Here is a tiny trained network, its code and every weight. The questions are about switching its units off for an input and a class, where a switched-off unit gives its printed mean instead of its output.

import numpy as np


def w(rows, s, z=0):
    codes = np.array(rows[::2]) - 128.0
    scale = np.full(codes.shape[1], s)
    scale[-1] = z or s
    return codes * scale


def norm(h):
    return h / np.sqrt((h * h).mean(-1, keepdims=True) + 1e-5)


def f(y):
    return np.maximum(y, 0)


def log_softmax(a):
    a = a - a.max(-1, keepdims=True)
    return a - np.log(np.exp(a).sum(-1, keepdims=True))


def net(x, mask):
    res = np.array(x, float).reshape(1, 3) / 4 @ E
    u = 0
    for l in range(4):
        y = f(norm(res) @ A[l][:, :-1].T + A[l][:, -1])
        res = res + np.where(mask[u : u + 3], y, B[l][:, -1]) @ B[l][:, :-1]
        u += 3
    return log_softmax(norm(res)[-1] @ U[:, :-1].T + U[:, -1])


A, B = {}, {}
E = w([
[80,173,46,174],'x0',
[93,195,232,218],'x1',
[68,2,72,140],'x2',
],0.0088)
A[0] = w([
[130,48,254,164,1],'0.n0',
[145,43,214,218,3],'0.n1',
[181,164,220,43,25],'0.n2',
],0.0098,0.0053)
B[0] = w([
[251,222,1,104,229],'0.n0',
[232,234,163,110,207],'0.n1',
[220,249,144,161,252],'0.n2',
],0.0086,0.0036)
A[1] = w([
[32,107,243,198,79],'1.n0',
[241,227,50,139,41],'1.n1',
[255,57,224,157,5],'1.n2',
],0.0073,0.0032)
B[1] = w([
[98,72,132,14,149],'1.n0',
[191,136,116,181,255],'1.n1',
[187,209,112,248,159],'1.n2',
],0.012,0.007)
A[2] = w([
[118,64,50,168,86],'2.n0',
[85,138,208,169,94],'2.n1',
[3,70,77,65,253],'2.n2',
],0.011,0.0047)
B[2] = w([
[66,51,86,135,198],'2.n0',
[31,118,178,113,150],'2.n1',
[121,11,234,162,253],'2.n2',
],0.011,0.0066)
A[3] = w([
[53,136,245,124,1],'3.n0',
[183,108,171,36,154],'3.n1',
[51,190,201,103,105],'3.n2',
],0.012,0.0063)
B[3] = w([
[110,46,156,152,206],'3.n0',
[125,186,160,254,252],'3.n1',
[33,40,59,103,230],'3.n2',
],0.0089,0.0024)
U = w([
[35,35,141,119,253],'0',
[249,153,175,138,3],'1',
],0.014,0.0032)

Each question gives the input, the list of numbers given to net, and the class t.
The units are the neurons (one row each of A and B). Each row of codes is followed by its name. A weight is (code - 128) times the scale printed after its matrix; where a second scale follows, it is the last column's (A, B and U).
mask holds one flag per neuron, layer by layer. A switched-off neuron (its flag False) gives its mean, the last column of its row in B, instead of its output. The means were averaged over made-up inputs and are rounded, as every weight is.
A unit's drop is (log p(t) with every unit on - log p(t) with that unit switched off) / (log p(t) with every unit on - log p(t) with every unit switched off).
The circuit of an input: a set's keep is (log p(t) with only the set's units on - log p(t) with every unit switched off) / (log p(t) with every unit on - log p(t) with every unit switched off). Starting from all 12 units, units are removed one at a time, each time the one whose removal leaves the highest keep (on an exact tie, the one counted first), for as long as the keep stays at least 0.8.
circuit, biggest first: the units of the circuit, biggest drop first
k most important neurons: the k neurons with the biggest drops, biggest first
top k neurons in layer l: the k neurons of layer l with the biggest drops, biggest first
drop when u is switched off: that unit's drop, to one decimal
input [1,6,5], class 1: circuit, biggest first : 0.n1
input [-5,0,7], class 1: circuit, biggest first : 0.n1, 1.n2
input [6,5,-8], class 0: circuit, biggest first : 0.n0, 3.n2, 0.n2, 2.n1
input [7,-5,-3], class 0: circuit, biggest first : 0.n2, 0.n0
input [-3,-3,1], class 0: 4 most important neurons : 0.n2, 0.n1, 0.n0, 1.n1
input [3,-3,-1], class 0: top 2 neurons in layer 0 : 0.n2, 0.n1
input [1,6,4], class 1: 2 most important neurons : 0.n0, 0.n1
input [4,4,-7], class 0: 4 most important neurons : 0.n0, 3.n2, 2.n1, 0.n1
input [6,4,-7], class 0: drop when 0.n2 is switched off : 0.6
input [4,4,-3], class 0: drop when 0.n0 is switched off : 0.9
input [-2,4,8], class 1: drop when 0.n1 is switched off : 1.9
